B = -28.9,-2.5,-16.9,0.9,-70.5,-12.4,28.8,-30.3,25.8,-72.2,18.5,-17.3,-2.7,39.0
B[-14]	-28.9
B[-2]	-2.7
B[13]	39.0
B[-13]	-2.5
B[9]	-72.2
B[-7]	-30.3
B[-9]	-12.4
B[-10]	-70.5
B[-4]	18.5
B[-6]	25.8

X = [  0.6  70.1 -17.1 -74.3]
X[-4] -> 0.6
X[2] -> -17.1
X[3] -> -74.3

data = [-0.024  0.163 -0.090  0.102  0.088 -0.149]
data[-6]	-0.024
data[3]	0.102
data[-5]	0.163
data[4]	0.088

A = 65  47  63  66  59  21  50  53  23  90  82  60  51
A[0] => 65
A[4] => 59
A[9] => 90
A[10] => 82

arr =
-7.6	27.8	-33.6	12.9	-8.2	41.9	16.4	-2.0
-9.7	-5.0	-3.3	16.1	-35.6	48.4	31.8	10.2
32.0	-14.4	-25.4	-0.2	14.4	13.4	-16.0	25.4
-18.9	-11.9	28.4	27.4	6.4	23.0	20.5	-14.0
-12.5	-3.7	33.3	27.5	-42.0	0.4	3.4	-8.6
7.9	26.6	-25.2	42.2	-16.5	-0.3	-1.8	17.8
32.8	-15.4	2.5	-10.6	4.2	-18.3	15.3	-3.2
10.0	-7.2	20.1	59.7	30.0	-28.0	-4.0	-6.1
-15.1	22.4	5.2	14.3	-3.8	-1.8	-37.8	31.1
35.7	32.4	-80.6	12.8	-7.2	-56.4	3.9	3.7
-26.9	18.2	49.3	51.5	0.3	-3.3	-11.5	28.5
-30.3	11.5	-13.3	-7.3	-10.0	-6.8	20.0	7.4
13.6	-10.2	2.6	12.4	33.8	17.6	-19.2	25.7
23.6	25.8	-55.7	9.3	-10.2	23.3	-14.3	47.9
-33.7	-13.7	-23.6	20.9	6.1	0.1	-9.0	-31.3
Indices start at 0.
(0, 0) = -7.6
(6, 1) = -15.4
(2, 4) = 14.4
(9, 0) = 35.7
(4, 0) = -12.5
(7, 1) = -7.2
(14, 3) = 20.9
(14, 5) = 0.1
(10, 5) = -3.3
(9, 2) = -80.6
(13, 6) = -14.3
(9, 3) = 12.8
(9, 5) = -56.4
(14, 7) = -31.3
(11, 1) = 11.5
(3, 7) = -14.0
(12, 3) = 12.4
(11, 2) = -13.3
(0, 5) = 41.9
(3, 4) = 6.4
(1, 5) = 48.4
(5, 1) = 26.6
(1, 4) = -35.6
(10, 6) = -11.5
(5, 3) = 42.2
(8, 5) = -1.8
(4, 6) = 3.4
(5, 5) = -0.3
(7, 3) = 59.7
(3, 1) = -11.9
(13, 4) = -10.2
(4, 7) = -8.6
(8, 3) = 14.3

grid =
[[-50.2 -45.4   5.7   5.6 -48.6  -7.3   9.3  26.3  31.3  -5.6  40.6 -17.5
  -13.5]
 [ 46.8 -25.0   3.1 -39.8  69.6 -15.9  26.6  20.5 -35.9  -1.5 -29.5  83.8
    6.0]
 [ 51.1   7.4   7.2 -22.8 -14.7  -1.9  59.2 -19.7  -8.5  12.9  28.1 -16.1
   46.8]
 [ 13.9 -60.0 -28.4  21.9 -65.3 -17.5  38.9 -74.0  -4.3  29.2 -30.8 -28.3
   14.2]]
grid[0, 0]: -50.2
grid[1, 0]: 46.8
grid[2, 0]: 51.1
grid[3, 9]: 29.2
grid[0, 4]: -48.6
grid[:, 8]: [31.3, -35.9, -8.5, -4.3]
grid[3, 12]: 14.2
grid[0, 8]: 31.3
grid[1, 1]: -25.0
grid[:, 11]: [-17.5, 83.8, -16.1, -28.3]
grid[1, 8]: -35.9
grid[0, 3]: 5.6
grid[3, 11]: -28.3
grid[3, 2]: -28.4
grid[2, 2]: 7.2
grid[2, 8]: -8.5
grid[0, 6]: 9.3
grid[2]: [51.1, 7.4, 7.2, -22.8, -14.7, -1.9, 59.2, -19.7, -8.5, 12.9, 28.1, -16.1, 46.8]
grid[1, 11]: 83.8
grid[3, 8]: -4.3
grid[2, 1]: 7.4
grid[0, 7]: 26.3
grid[1, 12]: 6.0
grid[:, 9]: [-5.6, -1.5, 12.9, 29.2]
grid[1]: [46.8, -25.0, 3.1, -39.8, 69.6, -15.9, 26.6, 20.5, -35.9, -1.5, -29.5, 83.8, 6.0]
grid[3, 4]: -65.3

W =
[[ 25.8  14.4  -5.6  10.5 -33.0 -33.1 -15.2 -40.9 -27.2  66.6  -3.8  22.9]
 [  8.2  -3.6  -1.4  -2.9   9.2   5.6  10.0   7.6   9.9 -24.2   3.1 -10.0]
 [ 16.8  -0.7  -5.2   3.3  18.9   3.3  11.3   9.5   3.7 -11.7  -0.2
    2.0]]
W[0, 0] -> 25.8
W[0, 6] -> -15.2
W[:, 6] -> [-15.2, 10.0, 11.3]
W[2, 7] -> 9.5
W[2, 9] -> -11.7
W[:, 8] -> [-27.2, 9.9, 3.7]
W[1, 6] -> 10.0
W[2] -> [16.8, -0.7, -5.2, 3.3, 18.9, 3.3, 11.3, 9.5, 3.7, -11.7, -0.2, 2.0]
W[2, 1] -> -0.7
W[2, 0] -> 16.8
W[2, 10] -> -0.2
W[1] -> [8.2, -3.6, -1.4, -2.9, 9.2, 5.6, 10.0, 7.6, 9.9, -24.2, 3.1, -10.0]
W[:, 11] -> [22.9, -10.0, 2.0]
W[2, 3] -> 3.3
W[1, 10] -> 3.1
W[:, 0] -> [25.8, 8.2, 16.8]
W[:, 7] -> [-40.9, 7.6, 9.5]
W[1, 5] -> 5.6
W[2, 2] -> -5.2
W[2, 6] -> 11.3
W[0, 8] -> -27.2
W[0, 3] -> 10.5
W[2, 11] -> 2.0
W[0] -> [25.8, 14.4, -5.6, 10.5, -33.0, -33.1, -15.2, -40.9, -27.2, 66.6, -3.8, 22.9]

M =
-6.7	0.7	-5.1	-13.1	19.1	6.2	-15.3	-6.3
10.9	-71.5	-43.4	-12.5	44.4	67.9	33.0	37.5
33.2	0.4	37.9	-37.3	-37.4	-78.8	37.2	-48.5
7.5	-66.1	-41.6	-15.1	45.5	63.9	24.8	34.1
26.6	-5.3	25.8	-26.9	-27.7	-55.1	32.4	-32.3
1.2	-4.3	-1.9	-1.0	1.6	2.6	2.6	1.8
0.4	2.4	2.4	2.8	-5.4	-4.1	0.8	0.4
M[0][0]	-6.7
M[5][-1]	1.8
M[-2]	[1.2, -4.3, -1.9, -1.0, 1.6, 2.6, 2.6, 1.8]
M[-5][-1]	-48.5
M[-2][4]	1.6
M[1][-5]	-12.5
M[-2][-2]	2.6
M[-6][-3]	67.9
M[-1][-2]	0.8
M[:, -5]	[-13.1, -12.5, -37.3, -15.1, -26.9, -1.0, 2.8]
M[-5][0]	33.2
M[3][0]	7.5
M[-2][-5]	-1.0
M[:, -4]	[19.1, 44.4, -37.4, 45.5, -27.7, 1.6, -5.4]
M[5][1]	-4.3
M[-3][4]	-27.7
M[6]	[0.4, 2.4, 2.4, 2.8, -5.4, -4.1, 0.8, 0.4]
M[-6][-2]	33.0
M[2][4]	-37.4
M[-6][-7]	-71.5
M[0][-7]	0.7
M[:, 1]	[0.7, -71.5, 0.4, -66.1, -5.3, -4.3, 2.4]
M[0][4]	19.1
M[-7][6]	-15.3
M[-1][-5]	2.8
M[-1][-1]	0.4
M[-6]	[10.9, -71.5, -43.4, -12.5, 44.4, 67.9, 33.0, 37.5]
M[4][3]	-26.9
M[-4][5]	63.9
M[-4][2]	-41.6
M[3]	[7.5, -66.1, -41.6, -15.1, 45.5, 63.9, 24.8, 34.1]
